Below are the code and all the weights of a small trained network. Each question names an input and a class and asks about switching units off, where a switched-off unit gives its printed mean instead of its output.

import numpy as np


def w(rows, s, z=0):
    codes = np.array(rows[::2]) - 128.0
    scale = np.full(codes.shape[1], s)
    scale[-1] = z or s
    return codes * scale


def norm(h):
    return h / np.sqrt((h * h).mean(-1, keepdims=True) + 1e-5)


def f(y):
    return y / 2 * (1 + np.tanh(0.7978845608 * (y + 0.044715 * y**3)))


def log_softmax(a):
    a = a - a.max(-1, keepdims=True)
    return a - np.log(np.exp(a).sum(-1, keepdims=True))


def net(x, mask):
    res = np.array(x, float).reshape(1, 5) / 4 @ E
    u = 0
    for l in range(3):
        y = f(norm(res) @ A[l][:, :-1].T + A[l][:, -1])
        res = res + np.where(mask[u : u + 3], y, B[l][:, -1]) @ B[l][:, :-1]
        u += 3
    return log_softmax(norm(res)[-1] @ U[:, :-1].T + U[:, -1])


A, B = {}, {}
E = w([
[125,5,150,124],'x0',
[127,126,129,127],'x1',
[168,134,208,135],'x2',
[189,79,112,52],'x3',
[127,127,130,126],'x4',
],0.02)
A[0] = w([
[91,39,130,252,57],'0.n0',
[81,102,38,98,253],'0.n1',
[205,198,74,44,58],'0.n2',
],0.015,0.0067)
B[0] = w([
[18,123,211,119,203],'0.n0',
[8,71,99,17,255],'0.n1',
[123,222,115,49,215],'0.n2',
],0.016,0.0088)
A[1] = w([
[170,14,102,74,3],'1.n0',
[2,177,8,138,20],'1.n1',
[134,210,112,242,71],'1.n2',
],0.02,0.0068)
B[1] = w([
[232,62,113,175,171],'1.n0',
[249,55,54,232,253],'1.n1',
[199,185,156,170,180],'1.n2',
],0.02,0.012)
A[2] = w([
[73,204,168,37,1],'2.n0',
[152,121,73,1,90],'2.n1',
[10,158,31,73,105],'2.n2',
],0.028,0.0051)
B[2] = w([
[192,88,168,94,179],'2.n0',
[84,153,120,67,247],'2.n1',
[101,188,99,254,204],'2.n2',
],0.031,0.013)
U = w([
[222,90,88,172,254],'0',
[99,211,33,90,90],'1',
[65,112,127,211,114],'2',
[98,49,77,59,44],'3',
[208,233,187,168,35],'4',
[170,192,179,40,154],'5',
[84,129,254,129,91],'6',
],0.026,0.0065)

Each question gives the input, the list of numbers given to net, and the class t.
The units are the neurons (one row each of A and B). Each row of codes is followed by its name. A weight is (code - 128) times the scale printed after its matrix; where a second scale follows, it is the last column's (A, B and U).
mask holds one flag per neuron, layer by layer. A switched-off neuron (its flag False) gives its mean, the last column of its row in B, instead of its output. The means were averaged over made-up inputs and are rounded, as every weight is.
A unit's drop is (log p(t) with every unit on - log p(t) with that unit switched off) / (log p(t) with every unit on - log p(t) with every unit switched off).
The circuit of an input: a set's keep is (log p(t) with only the set's units on - log p(t) with every unit switched off) / (log p(t) with every unit on - log p(t) with every unit switched off). Starting from all 9 units, units are removed one at a time, each time the one whose removal leaves the highest keep (on an exact tie, the one counted first), for as long as the keep stays at least 0.8.
circuit, biggest first: the units of the circuit, biggest drop first
most important unit: the unit with the biggest drop
top k neurons: the k neurons with the biggest drops, biggest first
k most important neurons of layer l: the k neurons of layer l with the biggest drops, biggest first
drop of u: that unit's drop, to one decimal
input [-5,2,1,-2,2], class 4: circuit, biggest first	(0.n1)
input [2,-8,-2,3,-2], class 3: top 3 neurons	(0.n1 2.n2 1.n2)
input [7,-5,1,0,-7], class 6: top 2 neurons	(0.n0 1.n1)
input [0,6,-6,6,0], class 1: circuit, biggest first	(0.n1 2.n1 2.n2)
input [4,-7,-8,0,8], class 2: circuit, biggest first	(0.n1 2.n2)
input [7,8,0,-1,-1], class 2: top 3 neurons	(0.n0 1.n2 1.n1)
input [-2,0,2,8,3], class 5: top 2 neurons	(2.n0 1.n1)
input [0,3,4,6,-3], class 5: top 2 neurons	(1.n1 2.n2)
input [6,-8,2,-8,-8], class 6: top 2 neurons	(0.n1 1.n1)
input [5,-2,-2,2,-6], class 3: top 2 neurons	(1.n0 1.n1)
input [-5,5,0,0,0], class 0: top 2 neurons	(1.n1 2.n1)
input [7,-6,8,0,-7], class 6: top 3 neurons	(1.n1 0.n0 2.n2)
input [7,5,1,-7,4], class 6: circuit, biggest first	(0.n1 1.n1)
input [2,-1,-6,0,0], class 2: top 4 neurons	(0.n1 2.n2 1.n2 2.n0)
input [1,-6,-7,2,2], class 3: 2 most important neurons of layer 0	(0.n1 0.n0)
input [5,1,-2,3,-8], class 3: most important unit	1.n0
input [-5,2,2,1,-1], class 5: circuit, biggest first	(0.n1 1.n1 2.n2)
input [-6,8,6,1,-1], class 5: top 4 neurons	(1.n1 2.n2 0.n2 2.n0)
input [-6,0,6,7,-4], class 5: top 2 neurons	(1.n1 2.n0)
input [0,5,2,2,-4], class 5: most important unit	1.n1
input [7,-4,7,-4,7], class 6: top 2 neurons	(1.n1 2.n2)
input [-5,-5,2,8,-6], class 5: top 2 neurons	(2.n0 1.n1)
input [4,3,-2,4,-1], class 3: top 3 neurons	(1.n0 1.n1 0.n1)
input [0,0,-8,8,-2], class 1: 2 most important neurons of layer 0	(0.n2 0.n1)
input [0,-8,-3,4,-7], class 1: 2 most important neurons of layer 0	(0.n2 0.n1)
input [-8,-6,-7,-5,-8], class 0: drop of 1.n1	0.5
input [4,-6,3,-4,1], class 6: drop of 1.n1	0.1
input [-1,-2,-2,-5,1], class 0: drop of 0.n0	0.0
input [-7,-2,-7,-8,1], class 0: drop of 1.n1	0.4
